Here is a tiny trained network, its code and every weight. The questions are about switching its units off for an input and a class, where a switched-off unit gives its printed mean instead of its output.

import numpy as np


def w(rows, s, z=0):
    codes = np.array(rows[::2]) - 128.0
    scale = np.full(codes.shape[1], s)
    scale[-1] = z or s
    return codes * scale


def f(y):
    return np.maximum(y, 0)


def log_softmax(a):
    a = a - a.max(-1, keepdims=True)
    return a - np.log(np.exp(a).sum(-1, keepdims=True))


def net(x, mask):
    res = np.array(x, float).reshape(1, 6) / 4 @ E
    y = f(res @ A[0][:, :-1].T + A[0][:, -1])
    res = res + np.where(mask, y, B[0][:, -1]) @ B[0][:, :-1]
    return log_softmax(res[-1] @ U[:, :-1].T + U[:, -1])


A, B = {}, {}
E = w([
[127,190,197,126,124,43,183,154],'x0',
[2,68,112,151,107,150,147,152],'x1',
[130,152,59,167,69,170,208,206],'x2',
[107,187,84,146,252,144,150,103],'x3',
[148,94,152,110,138,148,150,200],'x4',
[121,174,92,29,145,159,89,136],'x5',
],0.0084)
A[0] = w([
[128,121,71,138,156,155,65,67,149],'neuron 0',
[95,147,185,101,145,77,99,79,213],'neuron 1',
[187,178,188,147,97,77,192,166,211],'neuron 2',
[126,177,120,170,224,95,173,126,214],'neuron 3',
[143,75,123,156,6,171,175,234,254],'neuron 4',
[148,186,130,10,159,103,130,189,113],'neuron 5',
[179,164,143,40,207,125,82,109,173],'neuron 6',
[78,118,139,213,195,76,176,106,165],'neuron 7',
[93,130,66,191,150,148,148,151,203],'neuron 8',
[57,17,109,110,116,216,136,155,177],'neuron 9',
[177,157,158,143,1,76,175,129,186],'neuron 10',
[218,102,157,105,116,131,50,91,150],'neuron 11',
[177,163,150,56,174,124,82,151,172],'neuron 12',
[158,88,159,98,147,106,23,78,190],'neuron 13',
[194,161,178,151,75,58,198,128,204],'neuron 14',
[18,68,163,97,68,112,69,79,171],'neuron 15',
[116,210,42,67,202,154,100,80,180],'neuron 16',
[230,119,141,84,120,121,75,104,144],'neuron 17',
[134,212,59,94,173,138,155,165,162],'neuron 18',
[108,67,84,125,98,227,140,145,146],'neuron 19',
[156,161,101,111,193,129,91,98,214],'neuron 20',
[205,110,163,104,162,139,48,85,127],'neuron 21',
[121,194,27,114,168,160,122,91,134],'neuron 22',
[130,145,60,139,151,175,93,89,142],'neuron 23',
[67,109,20,172,134,197,107,112,184],'neuron 24',
[189,98,123,128,163,125,80,67,156],'neuron 25',
[67,165,167,154,225,88,181,150,193],'neuron 26',
[73,101,176,77,94,104,29,55,181],'neuron 27',
[169,88,107,144,12,135,170,208,214],'neuron 28',
[218,102,131,97,146,137,49,83,134],'neuron 29',
],0.0071,0.0039)
B[0] = w([
[119,159,116,128,117,116,45,85,181],'neuron 0',
[138,106,224,121,145,68,108,159,200],'neuron 1',
[143,155,143,142,90,92,253,85,228],'neuron 2',
[150,89,201,133,199,163,192,57,210],'neuron 3',
[71,123,14,173,57,167,193,193,255],'neuron 4',
[208,165,183,55,109,165,156,183,192],'neuron 5',
[221,179,173,100,174,148,120,151,215],'neuron 6',
[81,66,180,182,214,124,162,95,192],'neuron 7',
[82,84,101,150,143,172,134,100,190],'neuron 8',
[74,54,96,116,159,159,55,213,213],'neuron 9',
[128,162,114,153,39,56,177,107,224],'neuron 10',
[182,174,72,227,135,49,89,174,191],'neuron 11',
[224,156,159,108,150,139,142,183,197],'neuron 12',
[153,137,158,173,141,45,43,154,206],'neuron 13',
[148,152,126,179,86,73,219,88,228],'neuron 14',
[41,86,166,55,63,27,36,161,204],'neuron 15',
[120,181,156,63,144,186,71,95,220],'neuron 16',
[203,182,82,197,130,96,124,169,191],'neuron 17',
[122,133,162,46,122,200,160,103,195],'neuron 18',
[89,95,33,145,130,196,89,180,192],'neuron 19',
[185,188,142,110,172,138,98,87,199],'neuron 20',
[215,172,116,197,202,66,70,167,190],'neuron 21',
[85,180,113,61,131,221,87,54,191],'neuron 22',
[122,175,70,112,124,155,58,73,177],'neuron 23',
[5,106,62,103,147,189,26,91,209],'neuron 24',
[177,144,123,172,159,95,73,110,181],'neuron 25',
[123,74,209,128,194,137,177,120,204],'neuron 26',
[90,129,179,127,92,30,30,151,208],'neuron 27',
[111,151,32,138,29,164,194,170,231],'neuron 28',
[190,188,91,194,159,93,62,167,190],'neuron 29',
],0.0059,0.0094)
U = w([
[95,156,81,92,152,175,77,2,97],'0',
[216,182,110,202,171,75,79,154,62],'1',
[178,163,182,36,154,167,166,157,57],'2',
[89,53,33,144,111,174,112,235,103],'3',
[135,174,77,171,15,93,233,132,150],'4',
[117,39,183,194,224,117,205,60,246],'5',
[68,72,186,104,101,40,62,161,174],'6',
],0.0075,0.0014)

Each question gives the input, the list of numbers given to net, and the class t.
The units are the neurons (one row each of A and B). Each row of codes is followed by its name. A weight is (code - 128) times the scale printed after its matrix; where a second scale follows, it is the last column's (A, B and U).
mask holds one flag per neuron, in row order. A switched-off neuron (its flag False) gives its mean, the last column of its row in B, instead of its output. The means were averaged over made-up inputs and are rounded, as every weight is.
A unit's drop is (log p(t) with every unit on - log p(t) with that unit switched off) / (log p(t) with every unit on - log p(t) with every unit switched off).
The circuit of an input: a set's keep is (log p(t) with only the set's units on - log p(t) with every unit switched off) / (log p(t) with every unit on - log p(t) with every unit switched off). Starting from the 12 units with the biggest drops (on a tie, the unit counted first), units are removed one at a time, each time the one whose removal leaves the highest keep (on an exact tie, the one counted first), for as long as the keep stays at least 0.8.
circuit, biggest first: the units of the circuit, biggest drop first
unit that matters most: the unit with the biggest drop
k most important neurons: the k neurons with the biggest drops, biggest first
drop of u: that unit's drop, to one decimal
input [3,3,2,2,5,-4], class 5: circuit, biggest first	(neuron 7; neuron 26)
input [-1,2,-1,-8,6,1], class 3: unit that matters most	neuron 9
input [-2,-4,2,1,-4,2], class 0: circuit, biggest first	(neuron 22; neuron 16)
input [-3,8,2,6,-7,-5], class 0: circuit, biggest first	(neuron 24; neuron 4)
input [6,3,-2,-1,5,-8], class 4: circuit, biggest first	(neuron 14; neuron 2)
input [-4,-7,-2,6,-8,8], class 1: 2 most important neurons	(neuron 21; neuron 29)
input [6,6,-2,1,6,2], class 5: 2 most important neurons	(neuron 26; neuron 27)
input [-3,-7,-3,7,-7,7], class 1: 2 most important neurons	(neuron 21; neuron 29)
input [-6,1,-8,7,0,-2], class 1: 3 most important neurons	(neuron 21; neuron 13; neuron 29)
input [-3,6,8,4,-4,8], class 0: 2 most important neurons	(neuron 22; neuron 16)
input [1,6,-4,3,-8,-1], class 6: 2 most important neurons	(neuron 15; neuron 27)
input [5,4,5,3,6,7], class 2: 4 most important neurons	(neuron 5; neuron 18; neuron 26; neuron 11)
input [3,3,-5,1,5,-2], class 5: 2 most important neurons	(neuron 26; neuron 7)
input [-2,3,3,8,0,-6], class 5: circuit, biggest first	(neuron 7)
input [3,-1,-2,-2,-7,-3], class 6: drop of neuron 4	0.3
input [-2,-1,0,0,-3,1], class 0: drop of neuron 3	-0.1
input [-1,5,-5,6,7,6], class 2: drop of neuron 23	-0.1
